Below is a small trained network, with its code and all its weights. Each question gives an input and a target symbol and asks what happens when units are switched off, that is, made to give their printed mean instead of their output.

import numpy as np


def w(rows, s, z=0):
    codes = np.array(rows[::2]) - 128.0
    scale = np.full(codes.shape[1], s)
    scale[-1] = z or s
    return codes * scale


def norm(h):
    return h / np.sqrt((h * h).mean(-1, keepdims=True) + 1e-5)


def f(y):
    return y / 2 * (1 + np.tanh(0.7978845608 * (y + 0.044715 * y**3)))


def softmax(a):
    e = np.exp(a - a.max(-1, keepdims=True))
    return e / e.sum(-1, keepdims=True)


def log_softmax(a):
    a = a - a.max(-1, keepdims=True)
    return a - np.log(np.exp(a).sum(-1, keepdims=True))


def net(x, mask):
    ids = ['δζθξπψ'.index(c) for c in x.split()]
    T = len(ids)
    res = E[ids] + P[:T]
    u = 0
    for l in range(3):
        r = norm(res)
        for j in range(3):
            rows = slice(2 * j, 2 * j + 2)
            q, k, v = (r @ M[l][rows].T for M in (Q, K, V))
            z = softmax(np.where(np.tri(T) > 0, q @ k.T / 2**0.5, -1e9)) @ v
            o = O[l][rows]
            res = res + np.where(mask[u + j], z, o[:, -1]) @ o[:, :-1]
        u += 3
        y = f(norm(res) @ A[l][:, :-1].T + A[l][:, -1])
        res = res + np.where(mask[u : u + 4], y, B[l][:, -1]) @ B[l][:, :-1]
        u += 4
    return log_softmax(norm(res)[-1] @ U[:, :-1].T + U[:, -1])


Q, K, V, O, A, B = {}, {}, {}, {}, {}, {}
E = w([
[124,70,94,41],'δ',
[164,40,59,169],'ζ',
[134,135,220,115],'θ',
[119,50,79,67],'ξ',
[101,254,58,116],'π',
[129,40,150,179],'ψ',
],0.013)
P = w([
[90,216,84,144],'0',
[20,136,3,99],'1',
[72,139,1,135],'2',
[39,113,60,141],'3',
[59,98,80,136],'4',
[89,109,86,144],'5',
[106,99,91,148],'6',
[128,111,103,158],'7',
[151,126,112,146],'8',
[163,119,121,140],'9',
[168,132,131,156],'10',
[162,140,143,149],'11',
[169,99,116,141],'12',
[154,52,107,133],'13',
],0.0046)
Q[0] = w([
[144,37,131,143],'0.h1',
[199,12,113,82],'0.h1',
[162,116,226,90],'0.h2',
[191,167,254,237],'0.h2',
[135,132,221,216],'0.h3',
[179,89,73,78],'0.h3',
],0.0082)
K[0] = w([
[2,200,134,179],'0.h1',
[82,221,97,144],'0.h1',
[168,58,167,159],'0.h2',
[197,41,190,137],'0.h2',
[72,223,70,146],'0.h3',
[196,104,158,174],'0.h3',
],0.0074)
V[0] = w([
[172,162,106,164],'0.h1',
[143,68,173,153],'0.h1',
[113,95,142,2],'0.h2',
[145,28,171,199],'0.h2',
[159,129,108,84],'0.h3',
[93,125,93,210],'0.h3',
],0.0084)
O[0] = w([
[131,240,129,163,120],'0.h1',
[178,86,128,35,37],'0.h1',
[119,86,118,2,147],'0.h2',
[40,193,175,126,4],'0.h2',
[195,131,220,88,141],'0.h3',
[8,220,65,138,154],'0.h3',
],0.0052,0.0049)
A[0] = w([
[3,114,123,239,30],'0.n1',
[48,113,181,72,52],'0.n2',
[73,196,66,167,143],'0.n3',
[134,165,217,228,3],'0.n4',
],0.0053,0.0028)
B[0] = w([
[127,74,31,170,178],'0.n1',
[200,101,96,91,116],'0.n2',
[254,96,152,6,254],'0.n3',
[72,164,146,156,88],'0.n4',
],0.0042,0.00092)
Q[1] = w([
[218,79,125,128],'1.h1',
[79,91,8,156],'1.h1',
[140,90,116,162],'1.h2',
[64,2,90,91],'1.h2',
[89,28,124,135],'1.h3',
[215,57,121,132],'1.h3',
],0.007)
K[1] = w([
[124,141,17,146],'1.h1',
[116,15,228,231],'1.h1',
[178,117,162,81],'1.h2',
[179,237,77,126],'1.h2',
[255,129,107,130],'1.h3',
[158,157,120,127],'1.h3',
],0.0067)
V[1] = w([
[104,65,147,163],'1.h1',
[206,177,60,2],'1.h1',
[176,205,93,95],'1.h2',
[121,177,112,59],'1.h2',
[164,203,239,97],'1.h3',
[107,105,69,58],'1.h3',
],0.0096)
O[1] = w([
[77,114,239,34,160],'1.h1',
[204,70,51,193,143],'1.h1',
[165,223,77,190,154],'1.h2',
[207,191,81,174,156],'1.h2',
[88,88,2,167,1],'1.h3',
[172,142,171,179,216],'1.h3',
],0.0077,0.0082)
A[1] = w([
[92,111,176,254,252],'1.n1',
[225,197,95,207,70],'1.n2',
[64,71,84,68,108],'1.n3',
[101,174,141,64,183],'1.n4',
],0.0076,0.003)
B[1] = w([
[39,222,231,253,211],'1.n1',
[157,167,57,121,253],'1.n2',
[83,66,161,213,120],'1.n3',
[91,238,143,221,173],'1.n4',
],0.0051,0.0045)
Q[2] = w([
[97,152,175,114],'2.h1',
[168,2,147,32],'2.h1',
[48,133,133,204],'2.h2',
[140,184,185,185],'2.h2',
[73,117,17,137],'2.h3',
[206,55,101,169],'2.h3',
],0.0078)
K[2] = w([
[110,159,152,110],'2.h1',
[52,58,209,143],'2.h1',
[60,102,192,146],'2.h2',
[167,49,192,178],'2.h2',
[105,3,75,132],'2.h3',
[147,144,136,165],'2.h3',
],0.0057)
V[2] = w([
[185,73,87,119],'2.h1',
[115,139,141,125],'2.h1',
[138,60,169,95],'2.h2',
[139,107,143,96],'2.h2',
[174,111,136,254],'2.h3',
[145,120,51,39],'2.h3',
],0.0079)
O[2] = w([
[68,249,188,117,192],'2.h1',
[191,190,65,109,113],'2.h1',
[71,110,81,198,136],'2.h2',
[113,189,120,128,143],'2.h2',
[48,17,136,17,253],'2.h3',
[182,231,253,212,41],'2.h3',
],0.0057,0.0019)
A[2] = w([
[85,152,91,3,138],'2.n1',
[69,195,15,149,34],'2.n2',
[151,105,142,149,5],'2.n3',
[178,77,183,112,55],'2.n4',
],0.0053,0.0028)
B[2] = w([
[146,207,104,77,244],'2.n1',
[255,162,219,110,20],'2.n2',
[108,116,163,132,2],'2.n3',
[145,70,168,80,228],'2.n4',
],0.0068,0.00076)
U = w([
[184,88,118,128,2],'δ',
[107,121,88,74,74],'ζ',
[76,66,4,139,200],'θ',
[254,77,218,99,95],'ξ',
[194,231,18,216,194],'π',
[28,245,163,88,134],'ψ',
],0.0059,0.0042)

Each question gives the input, a string of symbols that net reads in full, and the target symbol t.
The units are the heads (2 rows each of Q, K, V and O) and the neurons (one row each of A and B). Each row of codes is followed by its name. A weight is (code - 128) times the scale printed after its matrix; where a second scale follows, it is the last column's (O, A, B and U).
mask holds one flag per unit, layer by layer, with each layer's heads first. A switched-off unit (its flag False) gives its mean, the last column of its rows in O or B, instead of its output. The means were averaged over made-up inputs and are rounded, as every weight is.
A unit's drop is (log p(t) with every unit on - log p(t) with that unit switched off) / (log p(t) with every unit on - log p(t) with every unit switched off).
The circuit of an input: a set's keep is (log p(t) with only the set's units on - log p(t) with every unit switched off) / (log p(t) with every unit on - log p(t) with every unit switched off). Starting from the 12 units with the biggest drops (on a tie, the unit counted first), units are removed one at a time, each time the one whose removal leaves the highest keep (on an exact tie, the one counted first), for as long as the keep stays at least 0.8.
units of the circuit, in order: the units of the circuit, biggest drop first
most important unit: the unit with the biggest drop
k most important neurons: the k neurons with the biggest drops, biggest first
k most important neurons of layer l: the k neurons of layer l with the biggest drops, biggest first
which heads matter: for each layer, one digit per head in row order, 1 if its drop is at least 0.15 and else 0, layers parted by /
drop when u is switched off: that unit's drop, to one decimal
input θ θ ψ, target θ: most important unit : 1.h3
input δ ξ ξ δ θ ψ θ ξ θ ξ θ δ π ξ, target π: units of the circuit, in order : 1.h2; 0.h1
input ψ ξ π ξ ξ ψ ζ, target ψ: which heads matter : 100 / 100 / 000
input ζ π ζ θ θ ξ θ, target θ: which heads matter : 110 / 101 / 001
input δ ξ ζ ζ ξ θ π θ ζ ζ, target θ: which heads matter : 101 / 100 / 011
input ψ ζ ξ ψ π ξ ξ ψ ξ δ ξ ψ δ δ, target ψ: 2 most important neurons : 0.n3; 1.n4
input θ π θ π ζ ξ ξ π ξ θ, target π: 3 most important neurons : 1.n2; 1.n1; 0.n3
input π π ξ ξ θ ζ π ψ δ, target ψ: units of the circuit, in order : 1.h1; 0.h1
input ψ ξ π π π π θ, target π: which heads matter : 000 / 100 / 000
input ξ θ θ ξ θ ξ ζ θ θ ξ δ, target θ: which heads matter : 000 / 001 / 010
input θ ξ δ ξ ζ θ ψ θ ξ ξ, target θ: units of the circuit, in order : 1.h3; 0.h3
input θ θ θ δ, target θ: which heads matter : 000 / 001 / 000
input ζ θ ζ δ ξ ξ θ θ ξ ξ, target θ: units of the circuit, in order : 2.h2; 2.h3
input ξ δ ζ, target ξ: units of the circuit, in order : 1.h3
input π ξ ξ ξ π π ψ, target ψ: units of the circuit, in order : 1.h1; 0.h2; 0.h1
input ξ θ ζ, target ξ: 2 most important neurons of layer 1 : 1.n1; 1.n4
input ξ π δ ζ ξ ψ ζ, target ψ: units of the circuit, in order : 1.h1; 0.h1
input ξ δ ξ, target ξ: which heads matter : 000 / 000 / 101
input ζ δ θ ψ π ξ ξ ξ δ ξ ξ δ π, target ξ: 2 most important neurons : 0.n3; 0.n2
input ψ ξ ζ π ψ, target ψ: units of the circuit, in order : 1.h1
input π π π θ ξ π ζ π δ, target π: 2 most important neurons : 1.n2; 0.n3
input ψ ξ ξ, target ψ: drop when 1.h1 is switched off : 1.0
input π θ δ θ ξ ψ ξ ξ ξ π, target ξ: drop when 1.h2 is switched off : 0.5
input θ ξ ξ ξ ζ ξ θ π ξ ψ δ ψ ξ, target ψ: drop when 1.n4 is switched off : 0.1
